Below are the code and all the weights of a small trained network. Each question names an input and a class and asks about switching units off, where a switched-off unit gives its printed mean instead of its output.

import numpy as np


def w(rows, s, z=0):
    codes = np.array(rows[::2]) - 128.0
    scale = np.full(codes.shape[1], s)
    scale[-1] = z or s
    return codes * scale


def norm(h):
    return h / np.sqrt((h * h).mean(-1, keepdims=True) + 1e-5)


def f(y):
    return y / 2 * (1 + np.tanh(0.7978845608 * (y + 0.044715 * y**3)))


def log_softmax(a):
    a = a - a.max(-1, keepdims=True)
    return a - np.log(np.exp(a).sum(-1, keepdims=True))


def net(x, mask):
    res = np.array(x, float).reshape(1, 6) / 4 @ E
    u = 0
    for l in range(2):
        y = f(norm(res) @ A[l][:, :-1].T + A[l][:, -1])
        res = res + np.where(mask[u : u + 6], y, B[l][:, -1]) @ B[l][:, :-1]
        u += 6
    return log_softmax(norm(res)[-1] @ U[:, :-1].T + U[:, -1])


A, B = {}, {}
E = w([
[64,194,114,176,123,113,148,191,246],'x0',
[134,127,121,133,131,129,132,121,134],'x1',
[146,165,226,48,225,57,196,64,188],'x2',
[125,132,149,115,122,126,121,154,113],'x3',
[119,128,130,116,125,129,132,134,125],'x4',
[148,196,13,59,177,188,1,165,123],'x5',
],0.0089)
A[0] = w([
[181,119,141,111,140,144,138,88,14,205],'L0N1',
[58,156,139,241,83,104,147,220,217,2],'L0N2',
[113,4,81,237,24,137,155,199,89,126],'L0N3',
[137,138,1,157,28,244,34,170,95,100],'L0N4',
[136,97,208,139,88,112,200,99,154,139],'L0N5',
[110,107,78,175,77,71,117,145,81,196],'L0N6',
],0.008,0.0087)
B[0] = w([
[108,105,136,116,91,116,66,47,112,226],'L0N1',
[93,49,15,48,142,80,182,189,75,192],'L0N2',
[101,79,164,9,150,174,126,88,237,248],'L0N3',
[190,187,107,157,122,77,162,151,46,254],'L0N4',
[101,148,124,171,114,118,121,178,50,218],'L0N5',
[114,96,177,217,85,200,139,140,162,203],'L0N6',
],0.011,0.0094)
A[1] = w([
[115,152,92,32,201,113,28,109,187,54],'L1N1',
[70,122,140,136,211,5,104,99,82,92],'L1N2',
[97,178,34,120,172,112,147,164,114,189],'L1N3',
[137,203,144,162,185,122,167,232,185,174],'L1N4',
[127,134,125,96,107,84,152,155,75,255],'L1N5',
[182,172,140,72,202,93,97,137,119,26],'L1N6',
],0.012,0.0057)
B[1] = w([
[122,97,81,30,227,139,68,141,157,202],'L1N1',
[192,168,184,109,113,44,207,145,99,217],'L1N2',
[116,136,197,122,104,144,112,112,100,231],'L1N3',
[12,180,180,186,138,173,65,213,190,223],'L1N4',
[182,131,52,168,161,148,138,81,165,255],'L1N5',
[106,3,114,98,113,136,121,80,186,177],'L1N6',
],0.014,0.0092)
U = w([
[99,46,224,141,25,224,72,28,166,249],'0',
[33,39,25,121,56,169,231,201,207,147],'1',
[226,172,7,188,66,141,67,71,25,224],'2',
[68,226,50,205,80,216,56,229,108,241],'3',
[206,157,203,102,77,17,223,43,46,20],'4',
[51,213,199,208,151,36,219,203,181,14],'5',
[207,85,70,20,216,69,68,50,144,125],'6',
[27,158,149,56,212,150,41,180,221,10],'7',
],0.018,0.0019)

Each question gives the input, the list of numbers given to net, and the class t.
The units are the neurons (one row each of A and B). Each row of codes is followed by its name. A weight is (code - 128) times the scale printed after its matrix; where a second scale follows, it is the last column's (A, B and U).
mask holds one flag per neuron, layer by layer. A switched-off neuron (its flag False) gives its mean, the last column of its row in B, instead of its output. The means were averaged over made-up inputs and are rounded, as every weight is.
A unit's drop is (log p(t) with every unit on - log p(t) with that unit switched off) / (log p(t) with every unit on - log p(t) with every unit switched off).
The circuit of an input: a set's keep is (log p(t) with only the set's units on - log p(t) with every unit switched off) / (log p(t) with every unit on - log p(t) with every unit switched off). Starting from all 12 units, units are removed one at a time, each time the one whose removal leaves the highest keep (on an exact tie, the one counted first), for as long as the keep stays at least 0.8.
units of the circuit, in order: the units of the circuit, biggest drop first
unit that matters most: the unit with the biggest drop
top k neurons: the k neurons with the biggest drops, biggest first
top k neurons in layer l: the k neurons of layer l with the biggest drops, biggest first
drop of u: that unit's drop, to one decimal
input [7,8,0,-1,0,4], class 3: units of the circuit, in order	L0N3
input [1,4,-8,3,-7,-2], class 1: units of the circuit, in order	L0N3, L0N4
input [-5,-8,-7,2,-2,0], class 0: top 3 neurons	L0N3, L0N6, L0N2
input [6,0,4,-6,7,0], class 5: top 3 neurons	L0N3, L1N2, L0N6
input [3,-6,-1,-1,1,3], class 3: top 2 neurons	L0N1, L1N4
input [2,-2,6,-4,6,0], class 5: top 4 neurons	L0N3, L0N1, L1N2, L1N4
input [1,4,7,2,1,-1], class 5: top 4 neurons	L0N1, L0N3, L1N4, L0N2
input [4,6,5,2,-1,0], class 5: top 2 neurons in layer 1	L1N2, L1N1
input [1,7,6,-4,1,0], class 5: top 3 neurons	L0N3, L0N1, L1N4
input [-5,6,-1,-5,8,0], class 0: top 2 neurons in layer 1	L1N2, L1N5
input [2,7,0,5,-7,4], class 3: top 2 neurons	L0N3, L0N1
input [1,-7,-6,2,-5,-1], class 1: units of the circuit, in order	L0N3, L1N3, L0N4
input [5,-8,6,-7,0,0], class 5: top 2 neurons	L0N3, L1N2
input [-7,5,-1,-7,-1,3], class 2: unit that matters most	L0N3
input [7,3,-1,8,-4,1], class 3: top 3 neurons	L0N3, L0N1, L1N6
input [-3,1,6,2,-1,-1], class 4: top 2 neurons	L0N3, L1N2
input [-8,-7,-8,-1,3,-1], class 0: top 2 neurons	L0N3, L0N6
input [-6,3,8,-5,-2,-1], class 4: top 2 neurons	L0N3, L1N2
input [0,2,1,-8,1,-5], class 4: top 2 neurons in layer 0	L0N5, L0N6
input [8,-8,-1,-1,-5,3], class 3: units of the circuit, in order	L0N3
input [-3,8,-1,-4,-2,8], class 2: top 2 neurons in layer 0	L0N3, L0N4
input [3,2,-1,-4,7,-7], class 1: drop of L0N4	0.0
input [-1,-6,1,-5,0,-4], class 4: drop of L0N5	0.3
input [-8,-5,0,-4,5,3], class 2: drop of L0N3	1.3
